Below is a small trained network, with its code and all its weights. Each question gives an input and a target symbol and asks what happens when units are switched off, that is, made to give their printed mean instead of their output.

import numpy as np


def w(rows, s, z=0):
    codes = np.array(rows[::2]) - 128.0
    scale = np.full(codes.shape[1], s)
    scale[-1] = z or s
    return codes * scale


def f(y):
    return y / 2 * (1 + np.tanh(0.7978845608 * (y + 0.044715 * y**3)))


def softmax(a):
    e = np.exp(a - a.max(-1, keepdims=True))
    return e / e.sum(-1, keepdims=True)


def log_softmax(a):
    a = a - a.max(-1, keepdims=True)
    return a - np.log(np.exp(a).sum(-1, keepdims=True))


def net(x, mask):
    ids = ['ΓΠΨΩβδεζηλμτ'.index(c) for c in x.split()]
    T = len(ids)
    res = E[ids] + P[:T]
    q, k, v = (res @ M[0].T for M in (Q, K, V))
    z = softmax(np.where(np.tri(T) > 0, q @ k.T / 4**0.5, -1e9)) @ v
    res = res + np.where(mask[0], z, O[0][:, -1]) @ O[0][:, :-1]
    y = f(res @ A[0][:, :-1].T + A[0][:, -1])
    res = res + np.where(mask[1:17], y, B[0][:, -1]) @ B[0][:, :-1]
    return log_softmax(res[-1] @ U[:, :-1].T + U[:, -1])


Q, K, V, O, A, B = {}, {}, {}, {}, {}, {}
E = w([
[170,96,213],'Γ',
[93,65,177],'Π',
[110,142,134],'Ψ',
[81,18,222],'Ω',
[160,158,114],'β',
[144,66,225],'δ',
[155,112,163],'ε',
[181,102,213],'ζ',
[116,1,104],'η',
[165,97,220],'λ',
[126,96,193],'μ',
[111,115,147],'τ',
],0.017)
P = w([
[2,96,160],'0',
[138,156,184],'1',
[108,152,116],'2',
[100,69,142],'3',
[147,30,196],'4',
[124,87,146],'5',
[154,78,162],'6',
[115,118,97],'7',
[157,89,144],'8',
[164,85,133],'9',
[202,60,158],'10',
[173,82,142],'11',
[152,94,127],'12',
[127,121,104],'13',
],0.0079)
Q[0] = w([
[134,84,229],'H1',
[42,189,175],'H1',
[96,136,79],'H1',
[28,198,2],'H1',
],0.0074)
K[0] = w([
[144,66,141],'H1',
[94,59,255],'H1',
[134,139,153],'H1',
[118,153,224],'H1',
],0.0069)
V[0] = w([
[66,245,141],'H1',
[60,131,119],'H1',
[99,115,203],'H1',
[126,102,76],'H1',
],0.012)
O[0] = w([
[1,169,196,1],'H1',
[97,75,101,114],'H1',
[91,3,252,194],'H1',
[165,156,33,121],'H1',
],0.01,0.0062)
A[0] = w([
[163,97,163,104],'N1',
[65,121,76,97],'N2',
[142,228,137,247],'N3',
[79,157,182,71],'N4',
[170,106,194,71],'N5',
[109,131,140,117],'N6',
[111,247,157,45],'N7',
[137,125,145,186],'N8',
[144,102,171,84],'N9',
[158,154,207,109],'N10',
[165,158,200,81],'N11',
[97,145,129,252],'N12',
[158,170,107,138],'N13',
[117,104,108,81],'N14',
[144,110,80,168],'N15',
[87,153,231,227],'N16',
],0.015,0.0045)
B[0] = w([
[128,127,119,251],'N1',
[115,134,215,123],'N2',
[67,48,188,139],'N3',
[78,211,158,141],'N4',
[135,174,122,254],'N5',
[108,160,129,124],'N6',
[153,172,40,128],'N7',
[136,126,113,170],'N8',
[91,168,125,208],'N9',
[97,96,122,187],'N10',
[89,99,133,175],'N11',
[197,95,104,129],'N12',
[44,115,171,138],'N13',
[101,153,161,133],'N14',
[101,111,157,181],'N15',
[250,147,75,206],'N16',
],0.016,0.011)
U = w([
[116,103,5,157],'Γ',
[83,133,71,122],'Π',
[78,194,115,31],'Ψ',
[180,174,179,213],'Ω',
[105,159,147,77],'β',
[69,191,86,35],'δ',
[114,157,144,214],'ε',
[95,191,138,7],'ζ',
[99,164,133,80],'η',
[159,74,246,148],'λ',
[104,194,164,1],'μ',
[115,127,162,46],'τ',
],0.011,0.0054)

Each question gives the input, a string of symbols that net reads in full, and the target symbol t.
The units are the heads (4 rows each of Q, K, V and O) and the neurons (one row each of A and B). Each row of codes is followed by its name. A weight is (code - 128) times the scale printed after its matrix; where a second scale follows, it is the last column's (O, A, B and U).
mask holds one flag per unit, heads first, then neurons. A switched-off unit (its flag False) gives its mean, the last column of its rows in O or B, instead of its output. The means were averaged over made-up inputs and are rounded, as every weight is.
A unit's drop is (log p(t) with every unit on - log p(t) with that unit switched off) / (log p(t) with every unit on - log p(t) with every unit switched off).
The circuit of an input: a set's keep is (log p(t) with only the set's units on - log p(t) with every unit switched off) / (log p(t) with every unit on - log p(t) with every unit switched off). Starting from the 12 units with the biggest drops (on a tie, the unit counted first), units are removed one at a time, each time the one whose removal leaves the highest keep (on an exact tie, the one counted first), for as long as the keep stays at least 0.8.
circuit, biggest first: the units of the circuit, biggest drop first
top k neurons: the k neurons with the biggest drops, biggest first
drop when u is switched off: that unit's drop, to one decimal
input Π Π τ β Γ Ω, target Ω: top neuron -> N16
input β ε τ, target Ω: circuit, biggest first -> H1; N16; N4; N12
input Π β δ, target Ω: circuit, biggest first -> N16; H1
input ζ μ Γ Ω, target Ω: circuit, biggest first -> N16; N5; H1
input β β Ψ, target Ω: top 3 neurons -> N16; N4; N2
input Γ β ε Π, target Ω: circuit, biggest first -> N16; H1; N5
input ζ β β ζ μ, target Ω: top 2 neurons -> N16; N5
input λ ε μ, target Ω: top 3 neurons -> N16; N4; N5
input β Π Ψ β λ, target Ω: circuit, biggest first -> N16; H1
input μ Π ζ Γ, target Ω: drop when H1 is switched off -> 0.7
input β λ ε Ψ Γ, target Ω: drop when N8 is switched off -> 0.0
input τ Π ε β β β Γ η, target λ: drop when N5 is switched off -> 0.2
input β β τ, target Ω: drop when H1 is switched off -> 0.9
